Here is a tiny trained network, its code and every weight. The questions are about switching its units off for an input and a class, where a switched-off unit gives its printed mean instead of its output.

import numpy as np


def w(rows, s, z=0):
    codes = np.array(rows[::2]) - 128.0
    scale = np.full(codes.shape[1], s)
    scale[-1] = z or s
    return codes * scale


def norm(h):
    return h / np.sqrt((h * h).mean(-1, keepdims=True) + 1e-5)


def f(y):
    return np.maximum(y, 0)


def log_softmax(a):
    a = a - a.max(-1, keepdims=True)
    return a - np.log(np.exp(a).sum(-1, keepdims=True))


def net(x, mask):
    res = np.array(x, float).reshape(1, 5) / 4 @ E
    u = 0
    for l in range(3):
        y = f(norm(res) @ A[l][:, :-1].T + A[l][:, -1])
        res = res + np.where(mask[u : u + 3], y, B[l][:, -1]) @ B[l][:, :-1]
        u += 3
    return log_softmax(norm(res)[-1] @ U[:, :-1].T + U[:, -1])


A, B = {}, {}
E = w([
[63,95,221,116,83,73,2,107,148,142,143,144],'x0',
[163,86,101,82,154,143,38,115,100,95,65,103],'x1',
[198,35,233,131,230,60,82,151,61,79,115,103],'x2',
[50,81,83,149,112,83,23,184,59,31,137,129],'x3',
[87,226,149,150,141,143,94,201,22,178,154,212],'x4',
],0.0072)
A[0] = w([
[102,163,156,176,199,110,38,70,97,108,54,8,160],'L0N0',
[111,207,107,117,95,191,116,169,248,139,104,2,251],'L0N1',
[49,55,133,142,47,85,44,187,155,78,110,80,109],'L0N2',
],0.005,0.0017)
B[0] = w([
[157,153,105,111,144,151,211,139,121,50,176,180,220],'L0N0',
[127,108,130,50,217,245,151,135,79,155,32,207,249],'L0N1',
[201,113,142,97,38,174,19,254,142,60,182,110,255],'L0N2',
],0.0079,0.005)
A[1] = w([
[142,254,175,102,205,87,125,239,125,218,165,215,196],'L1N0',
[36,124,159,122,152,106,129,215,173,125,82,207,62],'L1N1',
[169,33,105,96,129,142,187,124,136,56,126,69,251],'L1N2',
],0.0061,0.0012)
B[1] = w([
[162,6,216,103,157,102,111,106,43,95,102,156,254],'L1N0',
[145,139,255,148,117,163,139,94,103,44,102,182,172],'L1N1',
[112,111,124,62,68,30,222,197,177,244,78,136,250],'L1N2',
],0.0081,0.0065)
A[2] = w([
[199,149,145,118,50,106,67,142,129,106,119,46,176],'L2N0',
[175,131,31,82,198,92,176,8,217,124,99,116,241],'L2N1',
[159,82,176,164,176,26,253,107,59,119,96,176,254],'L2N2',
],0.0056,0.0015)
B[2] = w([
[105,167,64,139,149,116,169,130,148,76,155,139,175],'L2N0',
[125,134,8,67,78,122,43,127,183,155,98,116,189],'L2N1',
[132,108,87,195,176,125,96,103,115,132,143,58,254],'L2N2',
],0.013,0.0085)
U = w([
[214,78,157,199,185,106,212,100,69,162,149,173,253],'0',
[132,129,127,112,245,44,123,156,162,161,179,124,3],'1',
[106,129,165,198,54,2,219,98,163,221,132,34,4],'2',
[250,80,133,100,87,49,209,234,225,8,166,176,18],'3',
[34,181,175,81,109,113,27,148,94,46,176,240,213],'4',
[163,182,65,61,164,158,118,116,202,250,18,161,253],'5',
[79,160,216,131,135,183,116,47,143,188,108,167,22],'6',
],0.005,0.0018)

Each question gives the input, the list of numbers given to net, and the class t.
The units are the neurons (one row each of A and B). Each row of codes is followed by its name. A weight is (code - 128) times the scale printed after its matrix; where a second scale follows, it is the last column's (A, B and U).
mask holds one flag per neuron, layer by layer. A switched-off neuron (its flag False) gives its mean, the last column of its row in B, instead of its output. The means were averaged over made-up inputs and are rounded, as every weight is.
A unit's drop is (log p(t) with every unit on - log p(t) with that unit switched off) / (log p(t) with every unit on - log p(t) with every unit switched off).
The circuit of an input: a set's keep is (log p(t) with only the set's units on - log p(t) with every unit switched off) / (log p(t) with every unit on - log p(t) with every unit switched off). Starting from all 9 units, units are removed one at a time, each time the one whose removal leaves the highest keep (on an exact tie, the one counted first), for as long as the keep stays at least 0.8.
circuit, biggest first: the units of the circuit, biggest drop first
k most important neurons: the k neurons with the biggest drops, biggest first
top k neurons in layer l: the k neurons of layer l with the biggest drops, biggest first
drop of u: that unit's drop, to one decimal
input [-4,4,-6,0,5], class 6: top 2 neurons in layer 2 -> L2N1, L2N0
input [-7,-3,-4,1,8], class 0: circuit, biggest first -> L1N0, L2N1
input [-8,8,8,-3,-6], class 5: circuit, biggest first -> L2N1, L1N0
input [7,5,-2,2,-8], class 3: most important neuron -> L0N2
input [0,-6,-1,-7,-8], class 5: circuit, biggest first -> L2N1, L0N1
input [1,7,-3,3,0], class 3: top 2 neurons in layer 0 -> L0N2, L0N0
input [-8,-6,7,-7,-6], class 2: 2 most important neurons -> L1N2, L2N2
input [-2,-7,-5,1,-8], class 5: circuit, biggest first -> L0N1, L2N1
input [3,5,-6,-2,2], class 6: circuit, biggest first -> L2N1, L1N2, L0N2
input [-3,-8,-5,0,8], class 0: circuit, biggest first -> L1N0, L2N2
input [-7,2,8,-8,-7], class 5: 3 most important neurons -> L2N1, L1N0, L0N2
input [3,-6,0,-4,-8], class 5: circuit, biggest first -> L2N1, L0N1
input [4,-6,0,-2,8], class 0: top 2 neurons in layer 2 -> L2N2, L2N1
input [1,1,0,-7,2], class 0: circuit, biggest first -> L1N0
input [0,0,6,-1,-8], class 2: 3 most important neurons -> L1N2, L0N1, L2N2
input [2,-6,-4,-3,0], class 6: top 2 neurons in layer 1 -> L1N2, L1N1
input [3,-6,-7,0,-8], class 5: 2 most important neurons -> L0N1, L2N1
input [-2,-4,0,-4,-4], class 5: drop of L0N1 -> 0.1
input [-2,3,1,-2,6], class 0: drop of L0N2 -> 0.1
input [3,3,3,-1,-1], class 3: drop of L0N2 -> 0.2
input [-7,-7,-4,-1,7], class 0: drop of L1N0 -> 0.4
input [6,3,5,-1,-4], class 3: top neuron in layer 1 -> L1N0
